Below is a small trained network, with its code and all its weights. Each question gives an input and a class and asks what happens when units are switched off, that is, made to give their printed mean instead of their output.

import numpy as np


def w(rows, s, z=0):
    codes = np.array(rows[::2]) - 128.0
    scale = np.full(codes.shape[1], s)
    scale[-1] = z or s
    return codes * scale


def norm(h):
    return h / np.sqrt((h * h).mean(-1, keepdims=True) + 1e-5)


def f(y):
    return np.maximum(y, 0)


def log_softmax(a):
    a = a - a.max(-1, keepdims=True)
    return a - np.log(np.exp(a).sum(-1, keepdims=True))


def net(x, mask):
    res = np.array(x, float).reshape(1, 4) / 4 @ E
    u = 0
    for l in range(4):
        y = f(norm(res) @ A[l][:, :-1].T + A[l][:, -1])
        res = res + np.where(mask[u : u + 5], y, B[l][:, -1]) @ B[l][:, :-1]
        u += 5
    return log_softmax(norm(res)[-1] @ U[:, :-1].T + U[:, -1])


A, B = {}, {}
E = w([
[113,236,204,181,127,186],'x0',
[77,104,148,143,76,98],'x1',
[198,23,125,155,47,193],'x2',
[1,104,12,138,140,232],'x3',
],0.0058)
A[0] = w([
[101,183,95,116,167,62,2],'L0N1',
[1,47,233,132,96,76,34],'L0N2',
[154,50,34,11,188,63,70],'L0N3',
[234,177,39,111,203,164,37],'L0N4',
[86,65,94,165,105,164,76],'L0N5',
],0.0084,0.0079)
B[0] = w([
[6,188,175,66,168,185,143],'L0N1',
[215,219,27,156,28,138,163],'L0N2',
[38,81,191,184,34,69,254],'L0N3',
[210,237,5,148,13,125,164],'L0N4',
[189,136,116,128,159,118,198],'L0N5',
],0.012,0.0046)
A[1] = w([
[69,147,129,10,179,62,109],'L1N1',
[56,103,78,202,190,157,2],'L1N2',
[161,96,173,102,169,70,20],'L1N3',
[128,219,149,150,122,192,89],'L1N4',
[161,135,162,113,117,71,52],'L1N5',
],0.013,0.0055)
B[1] = w([
[111,209,163,134,132,253,192],'L1N1',
[183,146,119,34,200,36,192],'L1N2',
[197,127,188,79,171,88,159],'L1N3',
[106,85,121,204,121,61,253],'L1N4',
[170,152,85,91,179,58,186],'L1N5',
],0.012,0.0063)
A[2] = w([
[108,135,76,69,206,101,79],'L2N1',
[141,72,130,201,183,150,152],'L2N2',
[95,240,92,121,88,121,117],'L2N3',
[96,96,150,2,157,222,2],'L2N4',
[89,89,222,189,221,138,89],'L2N5',
],0.0088,0.0089)
B[2] = w([
[185,117,175,57,159,61,192],'L2N1',
[105,73,129,98,139,103,213],'L2N2',
[177,139,154,172,79,181,252],'L2N3',
[143,160,173,146,162,104,130],'L2N4',
[64,44,193,185,8,149,167],'L2N5',
],0.011,0.0038)
A[3] = w([
[168,185,3,192,107,107,250],'L3N1',
[191,5,163,116,129,175,114],'L3N2',
[150,96,111,97,69,140,47],'L3N3',
[85,74,17,68,116,128,49],'L3N4',
[123,109,186,252,125,11,85],'L3N5',
],0.011,0.0016)
B[3] = w([
[242,214,80,162,15,139,189],'L3N1',
[81,254,189,162,119,219,169],'L3N2',
[100,155,84,155,123,183,152],'L3N3',
[179,128,155,123,180,30,155],'L3N4',
[98,84,67,104,150,131,253],'L3N5',
],0.012,0.013)
U = w([
[179,190,65,214,69,86,152],'0',
[43,52,160,207,132,46,184],'1',
[190,143,173,82,247,62,167],'2',
[63,217,182,175,142,232,146],'3',
[105,129,87,164,132,123,175],'4',
[176,35,115,69,159,222,6],'5',
[185,15,113,48,161,249,6],'6',
[178,35,91,52,174,249,6],'7',
],0.017,0.015)

Each question gives the input, the list of numbers given to net, and the class t.
The units are the neurons (one row each of A and B). Each row of codes is followed by its name. A weight is (code - 128) times the scale printed after its matrix; where a second scale follows, it is the last column's (A, B and U).
mask holds one flag per neuron, layer by layer. A switched-off neuron (its flag False) gives its mean, the last column of its row in B, instead of its output. The means were averaged over made-up inputs and are rounded, as every weight is.
A unit's drop is (log p(t) with every unit on - log p(t) with that unit switched off) / (log p(t) with every unit on - log p(t) with every unit switched off).
The circuit of an input: a set's keep is (log p(t) with only the set's units on - log p(t) with every unit switched off) / (log p(t) with every unit on - log p(t) with every unit switched off). Starting from the 12 units with the biggest drops (on a tie, the unit counted first), units are removed one at a time, each time the one whose removal leaves the highest keep (on an exact tie, the one counted first), for as long as the keep stays at least 0.8.
circuit, biggest first: the units of the circuit, biggest drop first
top k neurons: the k neurons with the biggest drops, biggest first
top k neurons in layer l: the k neurons of layer l with the biggest drops, biggest first
drop when u is switched off: that unit's drop, to one decimal
input [2,0,7,4], class 3: circuit, biggest first	L3N2
input [6,5,4,-8], class 2: top 2 neurons	L1N5, L0N4
input [-7,3,4,3], class 1: top 2 neurons	L0N3, L3N1
input [4,-3,2,-4], class 1: top 2 neurons in layer 0	L0N4, L0N2
input [6,2,7,7], class 2: top 2 neurons in layer 2	L2N2, L2N3
input [7,-2,7,-8], class 2: top 3 neurons	L1N5, L0N4, L0N2
input [6,-2,-6,-1], class 1: top 3 neurons	L1N4, L2N5, L3N2
input [8,6,2,-3], class 1: top 2 neurons	L1N4, L0N4
input [4,-2,-4,0], class 1: top 4 neurons	L1N4, L2N5, L3N2, L3N1
input [1,3,-6,-5], class 3: top 2 neurons	L1N1, L0N1
input [4,1,-8,-7], class 3: top 2 neurons	L1N1, L1N2
input [-6,5,2,-4], class 1: top 2 neurons in layer 0	L0N3, L0N4
input [-7,-4,4,6], class 1: top 2 neurons	L0N3, L3N1
input [5,0,7,0], class 3: top neuron	L3N2
input [7,-2,-1,4], class 1: drop when L1N4 is switched off	1.0
input [-2,0,7,-1], class 3: drop when L3N2 is switched off	0.7
input [-3,3,-5,6], class 2: drop when L1N2 is switched off	1.5
